Below are the code and all the weights of a small trained network. Each question names an input and a class and asks about switching units off, where a switched-off unit gives its printed mean instead of its output.

import numpy as np


def w(rows, s, z=0):
    codes = np.array(rows[::2]) - 128.0
    scale = np.full(codes.shape[1], s)
    scale[-1] = z or s
    return codes * scale


def f(y):
    return np.maximum(y, 0)


def log_softmax(a):
    a = a - a.max(-1, keepdims=True)
    return a - np.log(np.exp(a).sum(-1, keepdims=True))


def net(x, mask):
    res = np.array(x, float).reshape(1, 5) / 4 @ E
    y = f(res @ A[0][:, :-1].T + A[0][:, -1])
    res = res + np.where(mask, y, B[0][:, -1]) @ B[0][:, :-1]
    return log_softmax(res[-1] @ U[:, :-1].T + U[:, -1])


A, B = {}, {}
E = w([
[97,174,170,127,179,85,125,145,111,126,229,7],'x0',
[129,120,130,137,138,137,137,120,117,137,119,118],'x1',
[189,79,132,49,93,103,155,164,76,75,123,114],'x2',
[122,121,96,207,100,129,123,86,94,52,173,164],'x3',
[86,114,132,119,120,220,187,168,143,68,115,64],'x4',
],0.016)
A[0] = w([
[117,102,112,112,103,169,142,110,147,114,47,175,51],'neuron 0',
[135,118,90,136,72,112,146,87,166,160,103,154,42],'neuron 1',
[68,111,127,123,160,246,143,190,148,54,107,130,4],'neuron 2',
[120,138,156,109,153,156,104,194,168,177,86,138,17],'neuron 3',
[104,120,91,188,104,154,121,101,98,70,175,164,50],'neuron 4',
[43,160,135,188,117,146,109,107,189,175,106,135,37],'neuron 5',
],0.011,0.0039)
B[0] = w([
[82,142,157,154,44,68,109,122,175,105,168,31,223],'neuron 0',
[100,202,110,152,92,179,106,31,124,131,175,120,190],'neuron 1',
[192,209,125,130,190,135,97,125,83,193,147,182,244],'neuron 2',
[127,108,106,93,253,119,144,114,166,106,81,100,201],'neuron 3',
[109,49,117,57,227,132,181,128,180,157,99,124,211],'neuron 4',
[153,131,145,98,109,182,161,179,9,17,105,155,247],'neuron 5',
],0.011,0.015)
U = w([
[14,180,158,184,117,128,165,128,124,113,255,43,73],'0',
[100,44,89,102,193,149,189,139,201,136,75,159,65],'1',
[207,83,136,93,40,155,173,195,48,53,112,176,254],'2',
[202,185,132,186,156,108,92,104,98,201,184,253,114],'3',
],0.0094,0.0053)

Each question gives the input, the list of numbers given to net, and the class t.
The units are the neurons (one row each of A and B). Each row of codes is followed by its name. A weight is (code - 128) times the scale printed after its matrix; where a second scale follows, it is the last column's (A, B and U).
mask holds one flag per neuron, in row order. A switched-off neuron (its flag False) gives its mean, the last column of its row in B, instead of its output. The means were averaged over made-up inputs and are rounded, as every weight is.
A unit's drop is (log p(t) with every unit on - log p(t) with that unit switched off) / (log p(t) with every unit on - log p(t) with every unit switched off).
The circuit of an input: a set's keep is (log p(t) with only the set's units on - log p(t) with every unit switched off) / (log p(t) with every unit on - log p(t) with every unit switched off). Starting from all 6 units, units are removed one at a time, each time the one whose removal leaves the highest keep (on an exact tie, the one counted first), for as long as the keep stays at least 0.8.
circuit, biggest first: the units of the circuit, biggest drop first
top k neurons: the k neurons with the biggest drops, biggest first
drop when u is switched off: that unit's drop, to one decimal
input [-6,-8,2,-7,8], class 3: circuit, biggest first => [neuron 2]
input [-4,-8,-3,0,1], class 0: top 2 neurons => [neuron 0; neuron 1]
input [4,-2,-6,2,1], class 2: circuit, biggest first => [neuron 5; neuron 0]
input [7,-6,-8,0,-8], class 2: circuit, biggest first => [neuron 5; neuron 2; neuron 0]
input [-6,7,-5,-3,-5], class 0: circuit, biggest first => [neuron 0; neuron 2]
input [1,3,-5,-5,-1], class 1: top 2 neurons => [neuron 3; neuron 2]
input [-4,-8,3,-1,3], class 0: top 2 neurons => [neuron 0; neuron 5]
input [5,-5,1,1,7], class 3: top 2 neurons => [neuron 2; neuron 0]
input [-8,3,5,5,-4], class 0: circuit, biggest first => [neuron 0; neuron 1]
input [1,6,2,5,-3], class 1: circuit, biggest first => [neuron 2; neuron 4]
input [-2,-6,6,-8,-7], class 1: top 3 neurons => [neuron 2; neuron 5; neuron 3]
input [4,1,-5,-7,-5], class 1: top 2 neurons => [neuron 3; neuron 2]
input [1,-7,-6,-4,-4], class 2: top 3 neurons => [neuron 5; neuron 2; neuron 4]
input [5,-2,6,-8,2], class 1: top 3 neurons => [neuron 5; neuron 0; neuron 3]
input [2,1,-1,-8,-6], class 1: circuit, biggest first => [neuron 3]
input [7,1,-8,3,0], class 2: top 3 neurons => [neuron 5; neuron 0; neuron 1]
input [0,5,2,3,6], class 3: top 2 neurons => [neuron 2; neuron 5]
input [-3,8,3,6,6], class 1: top 3 neurons => [neuron 4; neuron 5; neuron 1]
input [1,-4,-6,5,-3], class 2: top 2 neurons => [neuron 5; neuron 3]
input [-8,-8,1,-8,6], class 0: circuit, biggest first => [neuron 0]
input [-1,0,6,-5,-7], class 3: top 2 neurons => [neuron 5; neuron 4]
input [-6,8,-6,6,-3], class 0: top 3 neurons => [neuron 1; neuron 0; neuron 3]
input [-3,-3,8,8,6], class 1: top 2 neurons => [neuron 4; neuron 5]
input [1,0,-7,-1,2], class 2: drop when neuron 5 is switched off => 0.5
input [4,3,0,-3,8], class 3: drop when neuron 2 is switched off => 0.6
input [-7,1,7,6,-7], class 0: drop when neuron 2 is switched off => 0.2
input [5,6,-7,4,1], class 2: drop when neuron 0 is switched off => 0.1
input [0,2,0,8,1], class 1: circuit, biggest first => [neuron 4]
